Read these off the grid that follows.
1) Which number is the last entry, reading row by row?
2) Which number is the entry directly below 70?
3) Which number is the first entry in the row that holds the smallest entry?
4) Which number is the minimum?
5) Which number is the top entry of the column that holds the largest entry?
6) Which number is the 2nd entry on the main diagonal?
7) Which number is the 4th entry in reading order?
8) Which number is the smallest entry in the last column?
[[188 235 185 154 180 104 228 215 167 139 150 195]
 [145 149 190 187 125 145 128  90 162 193 148 133]
 [174  91 221 136 212 162 136 190 184  82 201 149]
 [144 164 176  99 127 185 166 152 221 198 110 173]
 [136 106 158 130 198 169 148 160 194  66 218 102]
 [182 165 123 150  91 104 254 149 137 147 149 136]
 [116 158  70 143 168 235  97 147 160 212 142 144]
 [111 169 214 210  89 143 152  63 156 152 167 169]
 [139  98 108 137 126 245 113 157 134 198 135 193]
 [178 183 188 178 163 173 113 168 143 247 106 213]
 [179 113 144 105 173 196 133 190 182 195 128 152]]
1) 152
2) 214
3) 111
4) 63
5) 228
6) 149
7) 154
8) 102

[[-0.040 -0.054 -0.170 -0.195 -0.053 -0.056  0.138 -0.018  0.092  0.140]
 [-0.017 -0.013 -0.030 -0.038 -0.027 -0.022 -0.018 -0.035 -0.022 -0.014]
 [-0.094 -0.033 -0.050 -0.030 -0.023 -0.029 -0.019 -0.035 -0.023 -0.022]
 [-0.040 -0.008 -0.025 -0.014  0.116  0.156 -0.064 -0.234 -0.032 -0.056]]
Indices start at 1.
Report the entry in row 1 and column 3.
-0.170
The entry just left of 0.138: -0.056
Report the top-left entry.
-0.040
Report the entry directly below -0.053.
-0.027
Report the entry in the bottom-right corner.
-0.056
Report the entry in the bottom-left corner.
-0.040
The bottom entry of the column that holds the largest entry -> 0.156
The entry in row 3 and column 3: -0.050
Report the entry in row 1 and column 2.
-0.054
Report the entry directly above the largest entry.
-0.029
Report the entry just left of the smallest entry.
-0.064
The top entry of the column that holds the smallest entry -> -0.018
Report the entry in row 3 and column 1.
-0.094
Report the entry directly below 0.138.
-0.018
Report the entry directly below -0.013.
-0.033
Report the entry just left of 0.116.
-0.014
Report the entry just left of -0.032.
-0.234
Report the entry in the top-right corner.
0.140
The entry just right of the smallest entry -> -0.032
Report the entry in row 2 and column 1.
-0.017
The entry directly above the smallest entry: -0.035

-1.1	-1.1	-1.2	-1.1	-1.2	-1.2	-1.1	-1.1	-1.0	-1.1	-1.0	-1.0	-1.1
-0.4	-1.3	-0.7	1.4	-0.7	-1.4	-0.9	-1.0	-1.3	-1.1	-1.0	-1.0	1.2
Report the top entry of the column that holds the smallest entry.
Answer: -1.2
The last entry of the largest entry's row is 1.2
Report the bottom-left entry.
Answer: -0.4
Report the entry in the top-left corner.
Answer: -1.1
Report the fourth entry, reading row by row.
Answer: -1.1
The 2nd entry from the end, reading row by row -> -1.0
The 3rd entry, reading row by row: -1.2
Report the bottom entry of the column that holds the largest entry.
Answer: 1.4
The entry in the top-right corner is -1.1
The entry just right of the smallest entry: -0.9
Report the bottom entry of the column that holds the smallest entry.
Answer: -1.4
Report the fourth-last entry, reading row by row.
Answer: -1.1

x =
[[  1   0  -6   5 -19  -5]
 [-36 -14 -10 -21 -26 -14]
 [ 26  -5  -4  -2 -23 -15]
 [-19   7  -7  -6 -26 -10]
 [ -1  -9 -11 -25 -18  -3]
 [ 14 -35 -11  -9  -4  -9]
 [-32 -10 -11 -11 -48 -18]
 [ 16 -22  -4 -14 -10 -12]
 [  0 -28  -5 -32 -22 -11]
 [ 36 -14   2   1 -31 -15]]
Counting starts at 1.
The top-left entry -> 1
The entry in row 2 and column 1: -36
Give the entry at row 3, column 1.
Answer: 26
Give the entry just right of 14.
Answer: -35
The entry directly below the smallest entry: -10
The entry just left of -21: -10
The largest entry is 36
Give the top-right entry.
Answer: -5
Give the entry in row 1 and column 2.
Answer: 0
Give the entry just right of -21.
Answer: -26
The entry in the bottom-right corner: -15
The entry in row 3 and column 3: -4
Give the entry directly below 26.
Answer: -19
The entry just left of -25 -> -11
Give the bottom entry of the column that holds the smallest entry.
Answer: -31
Give the entry at row 3, column 2.
Answer: -5
Give the entry just left of the smallest entry.
Answer: -11
Give the entry just right of the smallest entry.
Answer: -18
Give the entry just right of the largest entry.
Answer: -14

Questions about the table below.
1) The entry just left of the smallest entry?
2) The last entry, reading row by row?
3) The entry directly above -22.0?
4) The 2nd entry on the diagonal from the top-right corner?
5) The second smallest entry?
[[-25.4 -49.6  30.3  24.7]
 [-30.1 -27.4  56.3 -22.0]]
1) -25.4
2) -22.0
3) 24.7
4) 56.3
5) -30.1

[[-11.0  -5.0  10.7 -55.8]
 [ 38.5  29.2   0.4 -71.7]
 [ -8.0 -11.4  10.5 -50.3]
 [  7.5 -16.9 -18.8  20.6]
 [ 46.1  35.3  -6.8  -6.5]]
Rows and columns are numbered from 1.
The entry in row 3 and column 2 -> -11.4
Find the top-right entry.
-55.8
The entry in row 1 and column 2: -5.0
Find the entry in the bottom-left corner.
46.1
Find the top entry of the column that holds the largest entry.
-11.0
Find the entry just right of the largest entry.
35.3
Find the entry directly below -71.7.
-50.3
Find the entry at row 2, column 3.
0.4
The entry at row 1, column 3 -> 10.7
The entry just right of -11.4: 10.5
The entry directly above the largest entry: 7.5
Find the entry in row 2 and column 1.
38.5
Find the entry just right of 35.3.
-6.8
The bottom-right entry -> -6.5
